After every row comes roughly how far along a hidden order it lies, from 0 to 9.
-63.4,-6.3,5.6,-1.8,59.3,14.7,5.7,15.7,-2.5,6.6,70.6,11.4,-41.1,-2.6,15.0,59.9,-17.3,12.7,1.2,9.0,0.9,-7.6,1.9,18.7,-9.8,60.3,-17.1,-15.9,1.4  9
62.0,-2.4,-22.9,-3.9,-48.9,-2.2,-6.8,-2.3,17.2,24.3,-2.8,-8.9,25.8,-9.6,-8.4,1.1,-6.2,-13.1,3.6,-5.5,-19.3,3.8,-51.2,-11.6,44.1,-33.3,-12.4,-1.4,5.8  7
-14.1,1.5,7.0,12.9,42.0,-8.9,10.6,0.2,-16.1,-17.0,67.0,-13.8,-5.6,4.3,-38.9,19.5,0.2,2.9,2.8,-11.6,19.2,-12.1,-28.7,19.4,-35.1,5.4,-60.0,-14.4,4.2  6
-26.7,-5.6,11.0,6.1,20.1,-22.1,15.6,3.6,-1.5,5.3,12.7,-7.0,-18.9,4.4,4.4,50.0,-19.7,31.3,7.0,12.4,3.3,14.0,-27.4,-8.7,-9.0,41.9,14.4,-13.6,4.1  7
-34.0,15.5,-15.9,21.3,84.8,-10.3,10.6,4.4,-23.9,-16.7,49.4,-25.8,-1.7,-0.4,-31.2,1.7,12.9,19.0,0.9,-7.1,21.8,-4.4,-22.7,5.5,-17.4,-1.1,-3.4,4.5,4.3  0
24.8,-0.3,-20.7,5.2,-56.7,-3.3,-10.1,20.0,15.9,20.5,3.9,-26.1,15.5,-15.6,-11.9,12.1,-12.5,-23.7,3.1,-36.6,-11.3,-10.6,-42.5,-12.0,45.0,-24.9,-61.3,-6.5,11.3  9
-29.9,-19.6,17.5,-2.6,62.0,-16.8,16.5,0.2,-7.7,-16.5,59.9,1.6,-12.8,6.3,-12.6,50.3,-8.7,-16.2,4.4,8.0,6.4,-6.5,-15.7,25.7,-33.7,25.8,-37.7,-21.0,-2.3  6
28.3,-6.6,-9.5,6.1,5.7,20.2,-12.4,-5.2,7.2,3.6,19.3,-1.5,19.1,-22.8,-47.7,-9.1,9.9,-50.5,3.2,-29.2,-15.6,-20.0,-9.0,-29.5,22.6,-83.7,-74.5,-1.6,0.2  4
-60.4,6.2,0.9,23.3,77.3,-3.3,19.4,6.1,-18.1,-2.3,5.1,-6.4,-4.1,-15.2,-28.5,22.2,11.6,15.1,10.9,-6.6,4.1,-7.9,12.6,8.9,-8.1,17.5,2.0,5.2,3.2  0

New part:
-13.1,-77.4,-3.8,7.5,4.8,-5.3,1.0,-10.4,3.6,4.0,11.5,-0.9,-2.0,-31.5,13.8,-4.9,0.5,-9.3,-5.8,-16.0,-7.4,-12.6,3.6,9.8,18.6,2.5,27.1  0
-1.4,-11.5,-3.6,7.0,1.2,-3.2,-2.2,-6.9,-0.7,12.7,-5.2,-6.8,-4.1,25.0,4.4,11.6,-0.5,0.5,5.8,-1.5,-1.1,1.2,-1.8,-10.7,7.6,3.1,-7.2  3
-2.8,-31.1,7.2,15.0,-1.9,-6.7,2.6,-2.0,-15.9,3.9,-12.9,2.3,-0.3,-45.4,25.1,1.9,-6.1,-7.5,-15.0,-8.0,-11.6,-7.1,31.1,-3.5,8.4,-19.0,33.1  3
28.7,9.2,-0.1,-7.2,-9.8,0.0,-1.2,-26.8,-4.3,16.5,12.5,-0.9,-0.6,3.8,5.2,-12.3,6.9,-1.2,-12.8,1.0,1.4,-1.1,-6.0,23.4,4.3,16.1,16.2  7
-15.6,-15.1,-1.1,1.4,-1.6,-9.0,2.4,-17.2,-3.8,18.4,-13.3,-4.2,-5.9,16.8,16.2,-14.3,-2.8,0.5,-4.0,4.1,-0.7,-6.8,-13.8,3.1,-1.2,9.3,5.6  9
-18.0,-69.3,-2.9,6.7,5.2,-6.4,-1.3,-10.8,4.6,12.0,8.3,-6.3,-5.1,-6.9,7.0,4.0,0.4,-4.1,0.8,-14.6,-4.6,-9.4,-14.5,1.3,19.0,4.2,33.4  1
18.7,-18.1,-2.5,-13.7,-5.1,4.4,-2.1,-25.3,13.7,16.3,29.2,0.9,-0.3,15.2,-2.4,-9.7,14.6,-4.1,-0.9,-4.3,2.6,-4.0,-37.2,33.5,9.3,22.5,41.3  4
-34.0,-62.3,-1.2,7.1,2.7,-4.9,2.2,0.4,-2.3,6.7,-5.1,-6.9,-5.1,-17.4,5.9,-2.0,-8.0,-2.9,-1.3,-8.7,-8.1,-9.3,1.5,-6.7,-3.8,-3.6,21.7  3
41.4,-31.3,0.3,-0.9,0.4,-2.5,-7.1,-38.7,9.0,19.9,36.3,2.0,-1.2,16.6,-1.2,20.6,14.7,-5.4,-8.7,-16.8,4.4,-1.4,-23.2,25.1,35.9,13.2,51.9  0
-14.4,-36.8,-3.4,11.1,2.8,-4.4,-3.3,-2.8,0.7,9.6,-0.4,-5.7,-5.0,5.5,3.8,13.2,-1.4,-3.4,5.6,-9.4,-7.9,-1.2,1.6,-5.8,8.8,0.1,17.6  0
-15.4,-39.9,-0.6,6.1,2.1,-14.3,3.1,-30.4,-7.8,12.1,0.1,-4.3,-6.3,-11.0,17.9,-17.0,-3.9,0.5,-9.2,-2.5,-4.2,-10.7,-13.2,1.9,14.0,2.0,1.1  8
18.4,-8.7,-2.6,-6.3,-8.4,8.5,-1.5,-9.8,6.8,10.0,15.6,-1.7,0.5,14.9,-2.8,1.3,9.1,-5.0,0.1,-3.7,-0.6,2.6,-9.4,18.7,-2.0,15.4,27.3  1
